Where the symbols take the items:
θ: q153->q469, q531->q510, q765->q348, q875->q293, q542->q115, q533->q411, q186->q589, q382->q346, q821->q232, q143->q140, q438->q286, q847->q694, q283->q77, q24->q821, q286->q908, q670->q143, q598->q865, q140->q686, q25->q157, q893->q153, q155->q198, q229->q598, q411->q78, q78->q279, q607->q492, q342->q186, q293->q735, q354->q510, q232->q411, q220->q670, q346->q279, q17->q806, q643->q450, q690->q155, q898->q765, q157->q228, q77->q954, q865->q710, q391->q283, q198->q101, q694->q589, q589->q690, q279->q154, q469->q646, q348->q354, q101->q186, q970->q607, q710->q391, q450->q220, q806->q710, q76->q643, q649->q970, q154->q382, q58->q342, q459->q438, q686->q154, q115->q649, q492->q533, q908->q58, q852->q459, q646->q625, q494->q450, q66->q908, q705->q220, q625->q229, q735->q66, q611->q451, q510->q494, q451->q852, q228->q705, q954->q821, q831->q611
π: q153->q229, q531->q66, q765->q153, q875->q686, q542->q607, q533->q690, q186->q852, q382->q649, q821->q24, q143->q710, q438->q611, q847->q765, q283->q228, q24->q155, q286->q847, q670->q17, q598->q875, q140->q710, q25->q220, q893->q625, q155->q847, q229->q865, q411->q382, q78->q346, q607->q694, q342->q694, q293->q531, q354->q646, q232->q542, q220->q821, q346->q970, q17->q283, q643->q450, q690->q101, q898->q893, q157->q670, q77->q382, q865->q510, q391->q821, q198->q611, q694->q198, q589->q101, q279->q542, q469->q220, q348->q469, q101->q451, q970->q101, q710->q954, q450->q705, q806->q77, q76->q494, q649->q533, q154->q115, q58->q66, q459->q58, q686->q382, q115->q492, q492->q589, q908->q831, q852->q533, q646->q875, q494->q228, q66->q354, q705->q143, q625->q293, q735->q469, q611->q438, q510->q954, q451->q286, q228->q143, q954->q78, q831->q459

The rows follow the links: the fewer symbols apart two items are, the more alike their rows tend to be.

Some items and rows for them; each showing differs a little:
q346: -7	+109	+142	+25	+83	+90	+18	-5	-25	-243	+6	-9	-13	+103	-244	+51	-44	+4	-176	+24	-26	-231	+15	-144	+222	-138	-39	+118	+80	+21	+132	+162	-7	-134	-3	+12	-16	+104	+3	-9	-135	+6	+104	-9	-50	+4	-8	+46	+130	+76	+11	-35	-13
q607: -22	-37	+129	+14	-48	+257	+82	-6	-40	-149	-16	-13	-137	+238	-186	-28	+23	+7	-126	+42	+25	-135	-2	-78	+198	+60	-96	+97	+59	+140	-58	+91	-25	-121	+8	+96	-95	-79	-8	+3	-92	-2	-38	-1	-204	+1	-87	+55	+82	-45	+12	-43	-163
q893: -43	-139	-146	+3	+91	-78	+34	+6	-66	-156	+8	-5	-75	-79	-142	+49	+71	+8	+177	+100	-27	-144	+7	-94	-246	+170	+35	-125	-140	+60	-148	+109	-66	+154	-8	-18	-61	+131	+29	-11	+119	-5	-85	+1	+50	-11	-42	+119	+155	+120	-6	-93	-82
q690: +9	-153	+67	-6	-130	+277	+42	+3	+51	+38	-38	-2	-103	+266	-10	-79	+85	+3	-58	-58	+40	+39	+7	+21	+88	+196	-107	+51	+40	+104	-183	-39	+28	-54	-1	+125	-85	-157	+3	-7	-45	0	-145	-1	-222	-9	-56	-61	-29	-130	-2	+41	-120
q143: -44	-41	+96	-3	-41	-288	-64	-4	-123	+142	+24	-16	+114	-258	+135	-19	+22	-13	-82	+159	+17	+129	-5	+76	+123	+68	+103	+71	-7	-91	-47	-100	-93	-88	-4	-104	+64	-55	-6	-9	-53	+3	-51	-6	+202	-7	+52	+178	-118	-47	+2	-144	+130
q542: +10	+61	+151	+18	+52	+145	+58	+13	+11	-233	-5	+5	-82	+141	-232	+49	-33	+7	-159	-31	-17	-208	+1	-115	+243	-77	-40	+134	+110	+82	+68	+155	+14	-155	+7	+37	-43	+71	-5	+7	-114	-3	+58	-11	-101	-6	-53	-24	+122	+80	+3	+19	-75
q589: -8	-125	+48	-4	-148	+279	+46	+4	-7	+41	-16	+8	-112	+266	-19	-105	+74	+2	-55	+29	+65	+22	-14	+25	+82	+161	-110	+43	+28	+100	-139	-28	-19	-46	-1	+129	-75	-187	+8	+0	-31	-7	-126	+11	-227	-7	-62	+50	-37	-172	-7	-14	-127
q643: +20	+93	+27	+13	+15	-174	+142	+8	+32	+192	+7	+2	-218	-160	+213	+1	-58	+1	-24	-69	-15	+166	+5	+96	+38	-115	+79	+40	+52	+189	+118	-127	+37	-45	-3	-82	-137	+20	+14	+1	-25	+2	+78	-7	+127	-9	-102	-57	-138	+16	+4	+65	-243
q77: -5	-15	+137	-22	+1	-167	-152	-1	+28	-70	+0	+20	+236	-164	-82	-7	-3	+10	-158	-34	+2	-81	+13	-27	+232	+29	+48	+116	+110	-193	-26	+56	+24	-142	+11	-51	+173	-20	-1	+4	-86	-5	-9	-5	+109	-5	+131	-48	+14	-2	-12	+40	+283
q510: +50	+136	-61	-32	-113	-209	+12	+14	+163	-20	+8	+16	+8	-207	-81	-64	-108	-18	+78	-216	+29	-33	-13	-3	-123	-192	+65	-52	+16	-5	+171	+18	+142	+53	-6	-83	+5	-150	+10	+21	+79	-7	+98	-6	+165	+4	+11	-227	+24	-101	0	+208	-2
q25: -56	-84	+54	-19	+41	-235	-20	-5	-135	+196	+16	+8	-22	-239	+235	+25	+35	+7	-59	+162	-4	+167	+5	+118	+97	+104	+103	+55	-36	+12	-102	-116	-104	-49	+8	-85	-14	+42	-6	+15	-41	+11	-48	+4	+185	+3	+4	+171	-153	+38	-12	-162	-27
q494: +29	+102	+28	-23	-19	-235	+129	0	+44	+190	+25	+23	-175	-210	+215	-4	-67	+3	-30	-62	-4	+163	-1	+112	+61	-126	+87	+14	+31	+145	+106	-149	+42	-14	-2	-85	-125	-18	-5	+14	+2	-16	+80	-19	+159	+4	-90	-83	-135	-27	-6	+60	-197
q847: +17	-209	-81	+6	+70	+228	+10	0	+68	+98	-10	-15	-59	+216	+126	+62	+118	-11	+91	-67	-26	+70	-8	+35	-147	+272	-76	-74	-30	+42	-240	-63	+47	+74	-17	+107	-28	+107	+2	-9	+45	+19	-161	+2	-177	+14	-39	-77	-29	+86	-2	+71	-76

Each walk starts at a row. The symbols on each line, taken left to right, move it on to the next item.
Each answer is a row, close to the row of the item it stands for.
new walk
+74	-191	+16	+12	-5	+170	-5	-2	+155	+91	-18	-12	-36	+163	+82	0	+109	-8	-10	-222	-3	+82	-4	+31	+16	+241	-72	+28	+98	+38	-232	-44	+147	-14	+7	+75	-31	-7	-20	-10	-24	+7	-146	+8	-150	+25	-13	-221	-50	-19	-5	+204	-41
θ π π θ π π -> -2	-166	-159	+7	+149	-28	+23	+2	-37	-100	+2	+4	-96	+0	-59	+100	+96	+8	+180	+44	-53	-97	-25	-54	-245	+221	+8	-139	-115	+66	-219	+58	-27	+149	-10	+1	-57	+184	+5	-9	+107	-4	-121	-7	+5	+13	-47	+51	+102	+174	-3	-42	-100
θ π π θ θ π π -> +49	+8	+98	+2	+10	-136	-95	+12	+164	-97	+14	+2	+166	-130	-108	+10	-8	-8	-112	-251	+13	-72	-16	-48	+131	+1	+62	+80	+152	-130	-6	+61	+165	-89	-3	-64	+103	+14	+9	-7	-65	+7	+20	+3	+124	+4	+87	-247	+47	-9	+9	+217	+158
new walk
-9	-27	-193	-7	-35	-115	+9	+9	-37	-202	+16	+2	-34	-121	-239	-15	+18	-4	+207	+44	+8	-177	-4	-108	-305	+28	+40	-149	-129	+39	-22	+127	-35	+164	-5	-42	-23	-48	-2	-3	+144	-25	-22	+3	+91	+8	-20	+58	+189	-31	-2	-32	-27
π π θ θ θ θ θ θ θ -> -40	+10	+92	-22	-80	-220	-114	-3	-118	-40	+12	+13	+219	-235	-85	-58	-19	+9	-105	+153	+17	-50	-2	-10	+163	-28	+89	+83	-1	-179	+6	+28	-109	-83	+6	-90	+131	-84	+7	+16	-56	+2	-6	+2	+190	+8	+108	+154	+13	-79	-30	-139	+207
π π π π π -> -16	+13	+141	+2	-28	+240	+58	+0	-57	-180	-5	-13	-110	+230	-217	-17	+3	0	-157	+90	+1	-144	-2	-90	+208	-27	-83	+108	+65	+84	+20	+118	-53	-123	-1	+83	-65	-34	+4	-6	-125	+2	-5	-5	-182	-12	-53	+82	+85	-20	+2	-74	-136
new walk
+38	-111	+84	+7	-14	-159	-134	-2	+141	+28	+27	-17	+198	-171	+28	-3	+76	-2	-101	-182	-6	+22	+16	+6	+161	+118	+58	+88	+135	-170	-111	-7	+119	-74	-26	-63	+120	-7	-4	-1	-75	+4	-69	+9	+137	-8	+119	-171	-52	+9	+6	+154	+233
θ π π π θ θ θ π π π -> -25	-21	+135	-5	-68	+300	+66	+2	-41	-111	-14	-5	-106	+284	-146	-38	+29	-1	-130	+52	+29	-100	0	-35	+230	+19	-101	+96	+68	+88	-26	+57	-33	-117	+4	+110	-66	-90	-5	+1	-106	-14	-26	+1	-234	+7	-67	+60	+62	-77	+16	-54	-128
θ θ π θ θ π π π θ π -> +1	-130	+31	+13	-125	+326	+31	-15	-15	+87	-34	+13	-91	+319	+51	-85	+49	-9	-40	+10	+53	+73	+0	+44	+61	+149	-130	+36	+15	+84	-130	-52	-15	-30	+3	+130	-57	-161	+3	+6	-10	+4	-119	+1	-252	+9	-47	+25	-61	-136	-11	-29	-97
new walk
+23	+22	-133	+17	-130	-146	-35	+3	-23	-216	+7	-7	+35	-133	-296	-95	-1	-16	+132	+23	+48	-177	-21	-99	-190	-33	+56	-95	-94	-45	+31	+139	-13	+121	+16	-50	+29	-169	+3	0	+99	+1	-10	+9	+109	+8	+17	+15	+161	-169	+7	-18	+42
θ π π π θ θ θ π -> -40	+62	+140	+9	+10	+173	+58	+2	-82	-224	+3	-11	-67	+174	-231	-14	-40	+6	-151	+109	+13	-205	+17	-111	+224	-57	-55	+104	+42	+70	+64	+140	-72	-135	+12	+53	-61	+0	+4	+2	-97	+5	+36	+17	-121	0	-34	+120	+119	-15	-6	-95	-81
θ π π π θ θ θ π -> +21	-159	+7	+5	-99	+301	+39	+7	+16	+79	-19	-1	-107	+294	+45	-56	+82	+2	-19	-21	+23	+61	-10	+29	+16	+188	-128	+29	+8	+102	-176	-43	+10	-22	-6	+143	-76	-120	0	-15	-25	+13	-139	-5	-244	+0	-65	-15	-52	-118	-6	+9	-119
new walk
-37	-40	+88	-19	-25	-285	+9	+9	-89	+207	+18	0	+16	-245	+221	-14	+26	+4	-86	+128	+4	+182	+18	+99	+108	+30	+113	+68	+14	-21	-36	-135	-78	-69	-6	-96	+3	-38	+2	+1	-52	+5	-4	-9	+220	-7	+13	+116	-170	-21	+12	-116	+5
θ θ θ θ π π π -> +15	+105	+124	+35	+95	+30	+4	+6	+55	-229	+4	-10	+10	+35	-234	+75	-47	+8	-162	-78	-39	-209	-5	-131	+209	-139	-8	+123	+132	-11	+122	+140	+57	-129	+15	+9	+25	+151	0	-14	-124	+12	+106	+3	-27	+7	+7	-59	+123	+101	+2	+74	+28
θ π θ θ θ θ θ -> -42	-47	+123	-1	-102	+258	+67	-17	-64	-117	-27	-21	-155	+241	-176	-60	+14	+5	-129	+83	+31	-97	+29	-57	+198	+58	-92	+95	+68	+128	-51	+84	-66	-107	+8	+103	-89	-121	+4	+1	-87	-5	-61	0	-207	-19	-70	+77	+57	-107	-14	-76	-152
new walk
-5	+127	-178	-5	-95	-102	+7	-7	+40	-183	-6	-2	+3	-90	-237	-71	-59	+9	+188	-41	+46	-156	-4	-94	-259	-141	+37	-153	-114	-10	+132	+119	+23	+157	+11	-39	-2	-157	+4	-9	+130	-7	+78	+24	+88	-5	+6	-48	+140	-124	-2	+38	+11
π θ π θ π θ -> +104	-97	+71	+4	+57	-83	-50	-22	+223	-9	-5	-12	+58	-74	+31	+35	+49	-5	-86	-293	-17	-2	+6	+16	+126	+124	+43	+68	+166	-49	-114	-3	+199	-56	+3	-15	+34	+63	-6	+14	-64	+8	-75	+0	+44	+16	+28	-295	-17	+51	-23	+281	+62
θ θ θ θ θ θ -> -21	+105	+156	0	+49	+28	+0	-6	-54	-265	-1	-4	+35	+38	-252	+48	-57	+12	-156	+69	-16	-222	-1	-138	+226	-137	-17	+120	+68	-25	+111	+174	-33	-135	+2	+5	+11	+61	-11	+0	-95	-2	+86	+14	-31	+11	+16	+76	+135	+43	-17	-69	+40
new walk
-31	+125	+125	+10	+50	+46	+22	-7	-82	-251	-11	+10	-13	+44	-270	+25	-84	+0	-153	+100	-4	-222	+5	-131	+208	-172	-25	+103	+52	+13	+144	+179	-60	-112	+0	+5	-2	+74	+6	0	-85	+1	+120	+11	-52	-11	-2	+116	+141	+43	-2	-108	-8
π π θ θ π θ π π θ -> -9	-92	+14	0	-151	+307	+30	-4	-34	+126	-22	+1	-60	+308	+73	-100	+29	-6	-26	+59	+65	+97	+3	+61	+17	+106	-120	+5	-26	+54	-99	-65	-26	-4	-5	+127	-46	-212	-10	+7	-9	-3	-102	-13	-237	-2	-40	+56	-84	-172	+6	-51	-67
θ θ π π θ θ π θ -> -22	-20	-32	+9	-155	+322	+17	-4	+9	+163	-26	-15	-25	+317	+116	-89	+17	+9	+42	+3	+37	+142	-7	+79	-42	+24	-133	-39	-38	+30	-30	-104	-6	+29	+3	+127	-3	-173	+9	-1	+20	+6	-52	-4	-252	-13	-3	+7	-90	-164	+4	-3	-31
new walk
-25	-63	-167	-20	-67	-146	-2	+18	-21	-205	+22	+4	+7	-125	-253	-58	+34	-1	+188	+41	+22	-182	-13	-96	-279	+56	+44	-150	-121	-8	-59	+133	-26	+133	-4	-50	-6	-63	-5	+1	+132	-21	-67	-6	+98	-10	+9	+40	+187	-84	+11	-39	+12
θ π θ π π θ θ π -> -8	+175	-177	+1	-41	+45	-24	-5	+70	+39	-5	-17	+76	+36	+37	-19	-121	+15	+190	-106	+13	+54	+41	+20	-266	-259	-13	-143	-74	-61	+242	-16	+69	+151	+23	-6	+42	-59	+2	+3	+119	-9	+143	+2	-44	-12	+52	-113	+18	-47	+8	+93	+96
π θ θ π θ θ -> -19	-65	+38	+21	+56	-299	+32	0	-18	+201	+28	-8	-79	-284	+269	+33	+39	+0	-47	+27	-16	+173	+9	+101	+68	+84	+108	+42	+22	+61	-77	-123	-20	-48	-2	-122	-44	+61	-1	-5	-47	+18	-31	-18	+224	-9	-25	+41	-141	+50	+1	-18	-77
new walk
-45	+19	+9	0	-51	+348	-1	-2	-76	+166	-29	-5	+13	+329	+161	-46	-3	-3	+6	+83	+38	+155	+16	+85	+7	-30	-126	-5	-42	+0	+20	-97	-58	-3	+1	+136	+12	-68	+0	+8	-7	+10	+3	-5	-281	-12	+3	+79	-113	-61	-13	-94	+22
π θ θ θ θ π -> -17	+72	+146	-6	+11	+139	+63	+9	-68	-230	-17	+1	-90	+135	-254	+26	-43	-2	-137	+110	+0	-214	0	-109	+211	-97	-46	+118	+52	+96	+76	+152	-60	-119	+7	+50	-46	+24	+10	+5	-95	+5	+60	+16	-115	-29	-52	+104	+132	+26	-4	-99	-111
θ θ θ θ θ θ -> +47	+66	+163	-1	+73	+106	+16	-19	+53	-235	-14	+19	-13	+101	-225	+46	-51	-12	-171	-79	-15	-217	-15	-131	+252	-94	-37	+147	+129	+7	+72	+146	+44	-143	-1	+21	-3	+93	0	-14	-128	-13	+66	-2	-93	+30	-3	-85	+114	+85	-4	+76	-5
new walk
-4	-80	+113	-14	-24	-226	-165	-7	-1	+93	+16	+3	+227	-216	+92	-19	+47	+10	-128	+16	0	+78	+2	+40	+177	+116	+102	+96	+68	-198	-115	-63	-15	-105	+6	-71	+153	-20	-7	-2	-70	-5	-80	+0	+174	+1	+129	+8	-90	-21	+2	-4	+247
π θ θ θ π θ -> -15	-79	+105	+20	-45	-181	-185	-3	-27	+11	+26	-15	+259	-174	-21	-27	+58	+6	-112	+32	+21	+12	+15	+3	+144	+112	+81	+87	+59	-230	-85	-6	-17	-93	-8	-73	+176	-47	-5	+1	-85	+5	-64	+1	+147	-17	+143	+31	-34	-48	+7	-36	+293
π π π π π θ θ -> +43	-137	-7	+0	-34	+306	+3	+8	+45	+163	-9	+2	-27	+290	+155	-24	+77	-5	-14	-62	+12	+141	-21	+62	-2	+172	-118	+4	+26	+28	-154	-98	+58	-6	-7	+137	-15	-59	+3	+3	-10	-2	-122	+4	-238	+5	-17	-64	-105	-55	+9	+58	-35
